Here is a tiny trained network, its code and every weight. The questions are about switching its units off for an input and a target symbol, where a switched-off unit gives its printed mean instead of its output.

import numpy as np


def w(rows, s, z=0):
    codes = np.array(rows[::2]) - 128.0
    scale = np.full(codes.shape[1], s)
    scale[-1] = z or s
    return codes * scale


def norm(h):
    return h / np.sqrt((h * h).mean(-1, keepdims=True) + 1e-5)


def f(y):
    return y / 2 * (1 + np.tanh(0.7978845608 * (y + 0.044715 * y**3)))


def softmax(a):
    e = np.exp(a - a.max(-1, keepdims=True))
    return e / e.sum(-1, keepdims=True)


def log_softmax(a):
    a = a - a.max(-1, keepdims=True)
    return a - np.log(np.exp(a).sum(-1, keepdims=True))


def net(x, mask):
    ids = ['Θβγδεζλμξπτφ'.index(c) for c in x.split()]
    T = len(ids)
    res = E[ids] + P[:T]
    r = norm(res)
    for j in range(3):
        rows = slice(2 * j, 2 * j + 2)
        q, k, v = (r @ M[0][rows].T for M in (Q, K, V))
        z = softmax(np.where(np.tri(T) > 0, q @ k.T / 2**0.5, -1e9)) @ v
        o = O[0][rows]
        res = res + np.where(mask[j], z, o[:, -1]) @ o[:, :-1]
    y = f(norm(res) @ A[0][:, :-1].T + A[0][:, -1])
    res = res + np.where(mask[3:15], y, B[0][:, -1]) @ B[0][:, :-1]
    return log_softmax(norm(res)[-1] @ U[:, :-1].T + U[:, -1])


Q, K, V, O, A, B = {}, {}, {}, {}, {}, {}
E = w([
[102,176,167,117],'Θ',
[128,180,107,103],'β',
[177,179,169,140],'γ',
[150,73,173,110],'δ',
[108,132,123,62],'ε',
[15,252,132,78],'ζ',
[108,103,85,84],'λ',
[42,86,155,196],'μ',
[118,128,55,156],'ξ',
[185,173,176,144],'π',
[137,123,181,98],'τ',
[85,139,91,25],'φ',
],0.015)
P = w([
[2,119,128,126],'0',
[48,129,122,127],'1',
[77,137,124,123],'2',
[95,139,117,123],'3',
[116,142,123,121],'4',
[127,142,113,119],'5',
[141,138,113,112],'6',
[155,144,114,108],'7',
[165,149,109,111],'8',
[180,144,110,109],'9',
[209,143,92,113],'10',
[154,162,130,84],'11',
],0.0088)
Q[0] = w([
[93,96,36,254],'head 0',
[103,155,122,36],'head 0',
[214,126,120,27],'head 1',
[131,51,166,147],'head 1',
[128,107,207,97],'head 2',
[155,75,98,142],'head 2',
],0.013)
K[0] = w([
[35,136,192,183],'head 0',
[254,115,122,124],'head 0',
[222,155,91,95],'head 1',
[108,97,72,190],'head 1',
[157,164,65,97],'head 2',
[73,181,185,113],'head 2',
],0.012)
V[0] = w([
[154,56,199,176],'head 0',
[141,107,44,255],'head 0',
[88,77,126,86],'head 1',
[71,53,151,187],'head 1',
[108,160,163,180],'head 2',
[155,82,91,90],'head 2',
],0.0091)
O[0] = w([
[255,180,125,162,103],'head 0',
[146,112,75,210,2],'head 0',
[142,155,73,62,152],'head 1',
[224,172,95,135,92],'head 1',
[100,152,193,140,120],'head 2',
[142,114,63,106,119],'head 2',
],0.0092,0.0086)
A[0] = w([
[145,149,220,180,54],'neuron 0',
[104,164,145,156,91],'neuron 1',
[72,68,103,136,185],'neuron 2',
[72,111,176,185,57],'neuron 3',
[152,196,90,107,136],'neuron 4',
[116,140,118,59,146],'neuron 5',
[178,152,109,255,124],'neuron 6',
[156,63,160,111,254],'neuron 7',
[49,181,31,79,180],'neuron 8',
[80,101,206,133,155],'neuron 9',
[136,175,217,122,134],'neuron 10',
[66,206,79,237,170],'neuron 11',
],0.01,0.0056)
B[0] = w([
[183,165,117,176,131],'neuron 0',
[165,128,151,72,120],'neuron 1',
[206,159,132,198,180],'neuron 2',
[114,69,82,163,124],'neuron 3',
[143,96,132,224,146],'neuron 4',
[121,32,117,153,244],'neuron 5',
[80,217,141,2,138],'neuron 6',
[171,186,74,176,233],'neuron 7',
[194,103,147,181,254],'neuron 8',
[172,72,86,184,233],'neuron 9',
[161,88,148,182,212],'neuron 10',
[148,200,111,132,139],'neuron 11',
],0.0077,0.0068)
U = w([
[117,113,202,160,132],'Θ',
[49,75,131,189,106],'β',
[120,119,171,219,2],'γ',
[240,128,119,117,85],'δ',
[100,83,136,74,75],'ε',
[82,144,167,144,159],'ζ',
[122,75,1,145,158],'λ',
[126,160,121,126,224],'μ',
[135,137,24,225,92],'ξ',
[143,130,164,226,10],'π',
[160,102,194,87,238],'τ',
[93,101,90,89,84],'φ',
],0.013,0.0046)

Each question gives the input, a string of symbols that net reads in full, and the target symbol t.
The units are the heads (2 rows each of Q, K, V and O) and the neurons (one row each of A and B). Each row of codes is followed by its name. A weight is (code - 128) times the scale printed after its matrix; where a second scale follows, it is the last column's (O, A, B and U).
mask holds one flag per unit, heads first, then neurons. A switched-off unit (its flag False) gives its mean, the last column of its rows in O or B, instead of its output. The means were averaged over made-up inputs and are rounded, as every weight is.
A unit's drop is (log p(t) with every unit on - log p(t) with that unit switched off) / (log p(t) with every unit on - log p(t) with every unit switched off).
The circuit of an input: a set's keep is (log p(t) with only the set's units on - log p(t) with every unit switched off) / (log p(t) with every unit on - log p(t) with every unit switched off). Starting from the 12 units with the biggest drops (on a tie, the unit counted first), units are removed one at a time, each time the one whose removal leaves the highest keep (on an exact tie, the one counted first), for as long as the keep stays at least 0.8.
circuit, biggest first: the units of the circuit, biggest drop first
top k neurons: the k neurons with the biggest drops, biggest first
heads that matter: for each layer, one digit per head in row order, 1 if its drop is at least 0.15 and else 0, layers parted by /
drop of u: that unit's drop, to one decimal
input τ ζ φ μ, target μ: circuit, biggest first -> (head 1; head 0; neuron 6)
input τ π τ τ τ λ δ Θ τ β λ δ, target λ: circuit, biggest first -> (head 2; head 0)
input π β β, target β: circuit, biggest first -> (head 0)
input ξ τ π ξ μ ε ξ, target μ: circuit, biggest first -> (head 0; neuron 6; head 2; neuron 9)
input ξ λ τ τ δ λ, target δ: top 2 neurons -> (neuron 9; neuron 8)
input μ ε τ ε μ ξ ξ Θ, target ξ: heads that matter -> 100
input ζ ζ γ δ δ λ β β τ, target β: heads that matter -> 110
input μ δ δ ξ τ φ λ ξ ξ δ, target ξ: heads that matter -> 100
input τ μ λ μ μ δ τ, target δ: heads that matter -> 101
input β δ φ δ ξ φ τ δ φ, target δ: top 2 neurons -> (neuron 8; neuron 4)
input τ λ ξ ζ, target ξ: circuit, biggest first -> (head 0; head 1)
input Θ δ λ, target δ: heads that matter -> 110
input ζ μ τ π γ φ δ Θ β Θ, target β: circuit, biggest first -> (head 1; head 0)
input δ Θ ξ τ, target ξ: circuit, biggest first -> (head 0)
input μ π ε τ τ τ ζ, target τ: circuit, biggest first -> (head 0; neuron 7)
input λ φ τ δ τ, target δ: heads that matter -> 111
input τ δ ζ μ ε τ ζ, target τ: heads that matter -> 100
input ξ δ δ, target δ: heads that matter -> 110
input τ φ β τ τ τ λ τ δ ξ λ ε, target λ: drop of head 0 -> 0.3
input Θ ε τ φ λ Θ, target λ: circuit, biggest first -> (head 2)
